Below is a small trained network, with its code and all its weights. Each question gives an input and a class and asks what happens when units are switched off, that is, made to give their printed mean instead of their output.

import numpy as np


def w(rows, s, z=0):
    codes = np.array(rows[::2]) - 128.0
    scale = np.full(codes.shape[1], s)
    scale[-1] = z or s
    return codes * scale


def f(y):
    return y / 2 * (1 + np.tanh(0.7978845608 * (y + 0.044715 * y**3)))


def log_softmax(a):
    a = a - a.max(-1, keepdims=True)
    return a - np.log(np.exp(a).sum(-1, keepdims=True))


def net(x, mask):
    res = np.array(x, float).reshape(1, 8) / 4 @ E
    y = f(res @ A[0][:, :-1].T + A[0][:, -1])
    res = res + np.where(mask, y, B[0][:, -1]) @ B[0][:, :-1]
    return log_softmax(res[-1] @ U[:, :-1].T + U[:, -1])


A, B = {}, {}
E = w([
[183,48,18,159,77,139,188,166,193],'x0',
[63,64,138,226,182,91,167,33,217],'x1',
[129,108,126,120,133,130,119,130,131],'x2',
[215,89,143,18,151,181,248,103,214],'x3',
[107,132,117,124,145,154,120,134,130],'x4',
[124,148,132,131,136,122,136,140,130],'x5',
[116,119,123,107,131,118,128,122,128],'x6',
[137,105,134,135,114,140,121,124,129],'x7',
],0.013)
A[0] = w([
[116,146,93,135,54,93,79,176,39,145],'n1',
[152,137,120,76,75,174,163,156,155,91],'n2',
[101,105,47,172,110,94,178,171,148,105],'n3',
[149,139,245,89,140,131,90,55,76,254],'n4',
[62,118,168,167,121,99,127,94,95,49],'n5',
[107,125,141,139,152,148,195,53,149,144],'n6',
],0.012,0.0066)
B[0] = w([
[101,56,175,153,88,96,182,177,134,241],'n1',
[157,93,95,105,188,125,187,151,142,210],'n2',
[196,142,78,175,8,171,94,44,144,203],'n3',
[110,191,197,125,201,148,124,169,155,255],'n4',
[168,137,138,206,159,145,72,117,166,192],'n5',
[52,131,162,130,122,116,153,184,166,197],'n6',
],0.015,0.018)
U = w([
[41,153,239,147,162,130,166,185,145,251],'0',
[138,74,70,129,17,54,220,166,195,239],'1',
[78,207,146,254,225,54,64,101,155,26],'2',
[75,192,63,215,12,73,89,48,98,5],'3',
[173,225,202,15,189,194,168,214,81,11],'4',
[252,101,37,76,106,78,213,178,157,2],'5',
],0.0098,0.0065)

Each question gives the input, the list of numbers given to net, and the class t.
The units are the neurons (one row each of A and B). Each row of codes is followed by its name. A weight is (code - 128) times the scale printed after its matrix; where a second scale follows, it is the last column's (A, B and U).
mask holds one flag per neuron, in row order. A switched-off neuron (its flag False) gives its mean, the last column of its row in B, instead of its output. The means were averaged over made-up inputs and are rounded, as every weight is.
A unit's drop is (log p(t) with every unit on - log p(t) with that unit switched off) / (log p(t) with every unit on - log p(t) with every unit switched off).
The circuit of an input: a set's keep is (log p(t) with only the set's units on - log p(t) with every unit switched off) / (log p(t) with every unit on - log p(t) with every unit switched off). Starting from all 6 units, units are removed one at a time, each time the one whose removal leaves the highest keep (on an exact tie, the one counted first), for as long as the keep stays at least 0.8.
circuit, biggest first: the units of the circuit, biggest drop first
unit that matters most: the unit with the biggest drop
top k neurons: the k neurons with the biggest drops, biggest first
drop of u: that unit's drop, to one decimal
input [-1,1,-4,-4,2,-4,-2,-1], class 2: circuit, biggest first : [n5]
input [2,2,-3,0,-4,8,-5,-1], class 3: circuit, biggest first : [n1, n2, n4]
input [2,0,-3,6,2,8,6,2], class 5: top 4 neurons : [n4, n1, n2, n3]
input [4,-2,0,6,-6,-8,-3,-4], class 5: top 2 neurons : [n2, n1]
input [-5,4,-1,-2,-4,-3,-1,6], class 2: top 2 neurons : [n5, n1]
input [-4,5,8,0,-8,3,-7,-7], class 2: top 3 neurons : [n1, n5, n2]
input [1,-4,-3,7,-5,2,-8,-6], class 5: top 2 neurons : [n4, n2]
input [1,6,8,-2,-4,-1,-6,-5], class 3: top 2 neurons : [n4, n3]
input [7,1,5,-5,2,-2,-3,-2], class 3: top 2 neurons : [n3, n2]
input [1,6,6,-5,-5,-8,2,5], class 3: top 2 neurons : [n4, n3]
input [8,0,-1,4,-4,-8,2,1], class 5: top 2 neurons : [n2, n1]
input [7,0,-1,1,7,1,-1,-3], class 5: top 3 neurons : [n1, n6, n2]
input [1,-5,-5,-6,3,8,7,3], class 1: top 2 neurons : [n4, n1]
input [1,4,7,-2,3,6,-5,4], class 3: unit that matters most : n4
input [2,0,-4,-1,3,-4,0,4], class 1: top 3 neurons : [n4, n5, n3]
input [2,2,5,4,8,-6,0,-4], class 1: top 2 neurons : [n4, n6]
input [5,4,-3,-7,-6,-5,3,-8], class 3: drop of n3 : 0.0
input [1,-2,-7,8,-8,1,-7,7], class 5: drop of n2 : 1.4
input [7,-1,2,5,5,0,-8,5], class 5: drop of n2 : 0.7
input [1,-8,-8,6,5,0,4,-5], class 5: circuit, biggest first : [n2]
